Here is a tiny trained network, its code and every weight. The questions are about switching its units off for an input and a target symbol, where a switched-off unit gives its printed mean instead of its output.

import numpy as np


def w(rows, s, z=0):
    codes = np.array(rows[::2]) - 128.0
    scale = np.full(codes.shape[1], s)
    scale[-1] = z or s
    return codes * scale


def f(y):
    return y / 2 * (1 + np.tanh(0.7978845608 * (y + 0.044715 * y**3)))


def softmax(a):
    e = np.exp(a - a.max(-1, keepdims=True))
    return e / e.sum(-1, keepdims=True)


def log_softmax(a):
    a = a - a.max(-1, keepdims=True)
    return a - np.log(np.exp(a).sum(-1, keepdims=True))


def net(x, mask):
    ids = ['ΨΩβζηλμξπστφ'.index(c) for c in x.split()]
    T = len(ids)
    res = E[ids] + P[:T]
    q, k, v = (res @ M[0].T for M in (Q, K, V))
    z = softmax(np.where(np.tri(T) > 0, q @ k.T / 4**0.5, -1e9)) @ v
    res = res + np.where(mask[0], z, O[0][:, -1]) @ O[0][:, :-1]
    y = f(res @ A[0][:, :-1].T + A[0][:, -1])
    res = res + np.where(mask[1:13], y, B[0][:, -1]) @ B[0][:, :-1]
    return log_softmax(res[-1] @ U[:, :-1].T + U[:, -1])


Q, K, V, O, A, B = {}, {}, {}, {}, {}, {}
E = w([
[107,46,74,130,109],'Ψ',
[72,131,98,102,18],'Ω',
[82,178,148,47,209],'β',
[42,64,196,142,229],'ζ',
[119,197,68,18,157],'η',
[134,152,195,40,132],'λ',
[3,127,48,163,121],'μ',
[149,87,132,70,233],'ξ',
[134,17,149,151,181],'π',
[182,87,52,79,53],'σ',
[10,250,113,32,176],'τ',
[77,91,245,128,132],'φ',
],0.014)
P = w([
[154,99,139,134,109],'0',
[70,41,55,123,52],'1',
[135,33,105,96,64],'2',
[130,46,115,112,76],'3',
[254,193,89,126,96],'4',
[156,164,89,194,102],'5',
[152,152,177,181,135],'6',
[121,48,186,183,188],'7',
[153,107,212,127,89],'8',
[95,112,211,142,36],'9',
],0.012)
Q[0] = w([
[93,137,91,217,161],'head 0',
[115,1,127,18,150],'head 0',
[125,138,150,171,167],'head 0',
[32,85,168,77,132],'head 0',
],0.0086)
K[0] = w([
[193,110,127,63,126],'head 0',
[184,177,93,161,165],'head 0',
[120,81,88,117,109],'head 0',
[184,251,218,254,125],'head 0',
],0.008)
V[0] = w([
[174,43,136,145,217],'head 0',
[255,99,101,84,50],'head 0',
[155,167,212,59,103],'head 0',
[77,54,214,199,66],'head 0',
],0.013)
O[0] = w([
[152,162,198,177,49,11],'head 0',
[147,95,179,72,80,167],'head 0',
[252,149,81,82,151,91],'head 0',
[176,41,126,147,195,253],'head 0',
],0.017,0.0077)
A[0] = w([
[161,165,3,120,51,253],'neuron 0',
[154,161,31,95,142,191],'neuron 1',
[133,129,148,243,211,123],'neuron 2',
[189,156,141,81,75,76],'neuron 3',
[130,92,228,40,188,55],'neuron 4',
[180,178,131,254,105,34],'neuron 5',
[163,138,133,98,107,254],'neuron 6',
[78,22,91,40,91,157],'neuron 7',
[175,150,122,217,133,76],'neuron 8',
[75,165,226,78,176,214],'neuron 9',
[216,170,63,179,80,106],'neuron 10',
[145,135,93,132,152,23],'neuron 11',
],0.0085,0.0035)
B[0] = w([
[95,161,102,139,188,144],'neuron 0',
[221,88,158,156,180,157],'neuron 1',
[133,106,117,84,93,157],'neuron 2',
[96,141,113,121,56,130],'neuron 3',
[170,158,114,126,81,175],'neuron 4',
[64,79,73,94,83,130],'neuron 5',
[146,157,139,176,28,136],'neuron 6',
[144,222,196,79,150,250],'neuron 7',
[64,162,115,62,2,130],'neuron 8',
[131,106,73,167,69,140],'neuron 9',
[156,155,186,178,153,131],'neuron 10',
[205,107,242,38,139,130],'neuron 11',
],0.0074,0.026)
U = w([
[103,170,218,173,177,59],'Ψ',
[94,124,120,34,175,143],'Ω',
[114,208,83,159,152,163],'β',
[88,74,8,72,101,69],'ζ',
[86,177,15,62,109,51],'η',
[160,172,63,111,123,112],'λ',
[21,104,102,93,182,180],'μ',
[100,161,89,140,101,254],'ξ',
[99,90,120,120,115,49],'π',
[81,137,103,48,102,8],'σ',
[96,168,2,95,166,161],'τ',
[148,63,77,142,149,192],'φ',
],0.008,0.0057)

Each question gives the input, a string of symbols that net reads in full, and the target symbol t.
The units are the heads (4 rows each of Q, K, V and O) and the neurons (one row each of A and B). Each row of codes is followed by its name. A weight is (code - 128) times the scale printed after its matrix; where a second scale follows, it is the last column's (O, A, B and U).
mask holds one flag per unit, heads first, then neurons. A switched-off unit (its flag False) gives its mean, the last column of its rows in O or B, instead of its output. The means were averaged over made-up inputs and are rounded, as every weight is.
A unit's drop is (log p(t) with every unit on - log p(t) with that unit switched off) / (log p(t) with every unit on - log p(t) with every unit switched off).
The circuit of an input: a set's keep is (log p(t) with only the set's units on - log p(t) with every unit switched off) / (log p(t) with every unit on - log p(t) with every unit switched off). Starting from the 12 units with the biggest drops (on a tie, the unit counted first), units are removed one at a time, each time the one whose removal leaves the highest keep (on an exact tie, the one counted first), for as long as the keep stays at least 0.8.
units of the circuit, in order: the units of the circuit, biggest drop first
most important unit: the unit with the biggest drop
top k neurons: the k neurons with the biggest drops, biggest first
drop of u: that unit's drop, to one decimal
input μ μ Ψ μ Ω Ω, target μ: units of the circuit, in order : [head 0]
input φ Ψ Ω ζ μ, target μ: units of the circuit, in order : [head 0; neuron 4; neuron 1]
input σ φ Ω φ μ μ ζ η, target μ: units of the circuit, in order : [head 0; neuron 7]
input Ω μ Ω Ω τ β η Ω, target τ: units of the circuit, in order : [head 0; neuron 0]
input μ Ω Ψ μ Ω φ Ω φ ζ β, target φ: units of the circuit, in order : [head 0; neuron 7]
input μ Ψ φ μ Ψ Ψ, target μ: units of the circuit, in order : [head 0; neuron 4; neuron 1]
input Ω Ω σ, target Ω: units of the circuit, in order : [neuron 7; head 0]
input φ Ω τ, target φ: units of the circuit, in order : [head 0; neuron 7]
input φ μ μ μ μ Ω Ψ, target μ: units of the circuit, in order : [head 0; neuron 4]
input τ μ Ψ Ψ φ π φ ξ Ω τ, target φ: units of the circuit, in order : [head 0; neuron 7]
input μ Ψ μ Ω Ω Ω τ, target τ: units of the circuit, in order : [neuron 9; head 0]
input ξ λ Ω Ω, target ξ: units of the circuit, in order : [head 0; neuron 6]
input τ Ω ξ, target τ: top 2 neurons : [neuron 0; neuron 7]
input μ μ ζ β Ψ μ φ λ, target φ: most important unit : neuron 7
input μ Ω Ω Ω Ψ Ω μ Ω φ, target φ: top 2 neurons : [neuron 7; neuron 9]
input ζ μ ξ μ, target ζ: top 2 neurons : [neuron 7; neuron 5]
input λ Ω τ, target λ: top 2 neurons : [neuron 1; neuron 6]
input η φ Ω, target η: drop of head 0 : 1.2
input φ Ψ π Ψ Ω, target Ψ: drop of head 0 : 0.7
input τ Ω σ μ, target τ: drop of neuron 0 : 0.2
input μ μ π φ, target μ: top neuron : [neuron 1]
